Below is a small trained network, with its code and all its weights. Each question gives an input and a class and asks what happens when units are switched off, that is, made to give their printed mean instead of their output.

import numpy as np


def w(rows, s, z=0):
    codes = np.array(rows[::2]) - 128.0
    scale = np.full(codes.shape[1], s)
    scale[-1] = z or s
    return codes * scale


def norm(h):
    return h / np.sqrt((h * h).mean(-1, keepdims=True) + 1e-5)


def f(y):
    return y / 2 * (1 + np.tanh(0.7978845608 * (y + 0.044715 * y**3)))


def log_softmax(a):
    a = a - a.max(-1, keepdims=True)
    return a - np.log(np.exp(a).sum(-1, keepdims=True))


def net(x, mask):
    res = np.array(x, float).reshape(1, 7) / 4 @ E
    u = 0
    for l in range(3):
        y = f(norm(res) @ A[l][:, :-1].T + A[l][:, -1])
        res = res + np.where(mask[u : u + 8], y, B[l][:, -1]) @ B[l][:, :-1]
        u += 8
    return log_softmax(norm(res)[-1] @ U[:, :-1].T + U[:, -1])


A, B = {}, {}
E = w([
[192,130,107,140,97,167,35],'x0',
[63,127,52,129,189,190,96],'x1',
[112,163,141,117,251,115,85],'x2',
[90,147,209,95,57,100,61],'x3',
[152,26,142,217,73,148,103],'x4',
[236,153,216,118,141,207,169],'x5',
[174,69,174,164,209,139,187],'x6',
],0.0029)
A[0] = w([
[238,120,121,119,87,173,166,94],'0.n1',
[146,139,99,73,126,104,48,121],'0.n2',
[206,87,139,54,138,18,128,3],'0.n3',
[241,150,70,155,131,154,106,183],'0.n4',
[39,157,42,142,86,151,84,44],'0.n5',
[87,183,254,81,56,148,217,60],'0.n6',
[95,92,86,207,193,178,205,21],'0.n7',
[130,166,111,6,210,131,136,77],'0.n8',
],0.0054,0.00059)
B[0] = w([
[177,133,103,142,123,229,17,210],'0.n1',
[113,161,128,117,72,32,196,166],'0.n2',
[116,202,11,115,130,42,101,159],'0.n3',
[103,196,134,172,64,172,153,193],'0.n4',
[187,194,133,45,2,127,103,220],'0.n5',
[141,121,36,44,81,70,66,253],'0.n6',
[75,81,133,63,121,36,185,214],'0.n7',
[115,190,153,170,146,155,208,203],'0.n8',
],0.0048,0.0027)
A[1] = w([
[149,84,109,167,78,113,125,154],'1.n1',
[172,103,176,69,89,140,191,78],'1.n2',
[127,70,170,138,68,70,146,202],'1.n3',
[24,136,95,115,49,133,65,102],'1.n4',
[70,157,81,76,59,64,74,119],'1.n5',
[78,97,138,181,196,111,183,111],'1.n6',
[183,169,194,159,137,204,3,142],'1.n7',
[89,134,115,82,87,76,173,6],'1.n8',
],0.0056,0.0018)
B[1] = w([
[126,204,87,132,214,179,122,163],'1.n1',
[131,83,32,101,75,44,136,140],'1.n2',
[138,243,101,68,147,69,193,180],'1.n3',
[162,56,91,79,157,44,127,207],'1.n4',
[203,81,1,68,149,49,59,255],'1.n5',
[51,88,216,135,118,39,155,153],'1.n6',
[77,95,173,185,57,63,170,195],'1.n7',
[158,31,138,149,47,193,102,160],'1.n8',
],0.0043,0.0046)
A[2] = w([
[183,162,87,174,122,197,119,186],'2.n1',
[147,255,137,137,120,84,108,239],'2.n2',
[102,69,107,153,197,146,168,87],'2.n3',
[121,95,97,67,110,134,89,187],'2.n4',
[112,184,248,123,106,101,148,226],'2.n5',
[185,127,123,58,135,72,72,223],'2.n6',
[183,111,123,217,79,213,52,3],'2.n7',
[195,48,60,171,142,186,197,7],'2.n8',
],0.0065,0.0014)
B[2] = w([
[61,141,201,123,139,138,76,158],'2.n1',
[48,93,32,93,202,164,86,190],'2.n2',
[128,159,127,31,52,45,241,142],'2.n3',
[253,76,51,177,111,66,146,194],'2.n4',
[111,125,98,173,80,180,57,152],'2.n5',
[214,96,44,210,82,136,139,253],'2.n6',
[203,75,240,200,199,136,117,170],'2.n7',
[86,166,52,130,189,172,43,142],'2.n8',
],0.0052,0.0056)
U = w([
[199,97,25,67,52,80,87,249],'0',
[62,119,190,58,129,78,224,112],'1',
[184,77,254,198,112,196,58,17],'2',
[50,196,117,91,158,202,84,30],'3',
],0.0099,0.002)

Each question gives the input, the list of numbers given to net, and the class t.
The units are the neurons (one row each of A and B). Each row of codes is followed by its name. A weight is (code - 128) times the scale printed after its matrix; where a second scale follows, it is the last column's (A, B and U).
mask holds one flag per neuron, layer by layer. A switched-off neuron (its flag False) gives its mean, the last column of its row in B, instead of its output. The means were averaged over made-up inputs and are rounded, as every weight is.
A unit's drop is (log p(t) with every unit on - log p(t) with that unit switched off) / (log p(t) with every unit on - log p(t) with every unit switched off).
The circuit of an input: a set's keep is (log p(t) with only the set's units on - log p(t) with every unit switched off) / (log p(t) with every unit on - log p(t) with every unit switched off). Starting from the 12 units with the biggest drops (on a tie, the unit counted first), units are removed one at a time, each time the one whose removal leaves the highest keep (on an exact tie, the one counted first), for as long as the keep stays at least 0.8.
units of the circuit, in order: the units of the circuit, biggest drop first
most important unit: the unit with the biggest drop
k most important neurons: the k neurons with the biggest drops, biggest first
k most important neurons of layer l: the k neurons of layer l with the biggest drops, biggest first
drop when u is switched off: that unit's drop, to one decimal
input [-1,-2,-3,7,8,-3,8], class 1: units of the circuit, in order -> [0.n5; 1.n5; 2.n6]
input [-7,-2,7,-3,-4,-2,-6], class 3: most important unit -> 0.n8
input [1,6,4,4,-1,-4,5], class 1: 3 most important neurons -> [0.n6; 0.n8; 0.n3]
input [3,2,2,2,1,-4,6], class 1: 2 most important neurons -> [0.n6; 0.n5]
input [-3,6,6,0,-8,7,0], class 3: 2 most important neurons -> [2.n5; 1.n4]
input [8,5,0,-2,-3,-1,7], class 1: 3 most important neurons -> [0.n7; 0.n5; 2.n3]
input [5,-6,2,-6,5,-4,1], class 2: 2 most important neurons -> [2.n7; 0.n1]
input [5,7,-2,-3,2,-6,8], class 1: 2 most important neurons of layer 1 -> [1.n5; 1.n6]
input [7,-6,-2,1,-8,7,2], class 2: 3 most important neurons of layer 0 -> [0.n1; 0.n7; 0.n5]
input [4,3,5,0,-4,7,6], class 3: 4 most important neurons -> [0.n8; 2.n6; 2.n4; 1.n8]
input [1,7,-1,0,3,4,1], class 2: 2 most important neurons -> [0.n1; 2.n7]
input [1,-1,5,-3,8,0,2], class 1: 2 most important neurons -> [0.n7; 2.n3]
input [-7,-2,3,-4,6,-6,0], class 1: drop when 0.n6 is switched off -> 0.3
input [2,-4,7,-3,-2,5,-2], class 3: most important unit -> 2.n2
input [8,-6,4,-2,-8,5,0], class 3: drop when 2.n2 is switched off -> 0.2
input [-7,8,4,-2,4,5,4], class 1: drop when 1.n1 is switched off -> 0.0
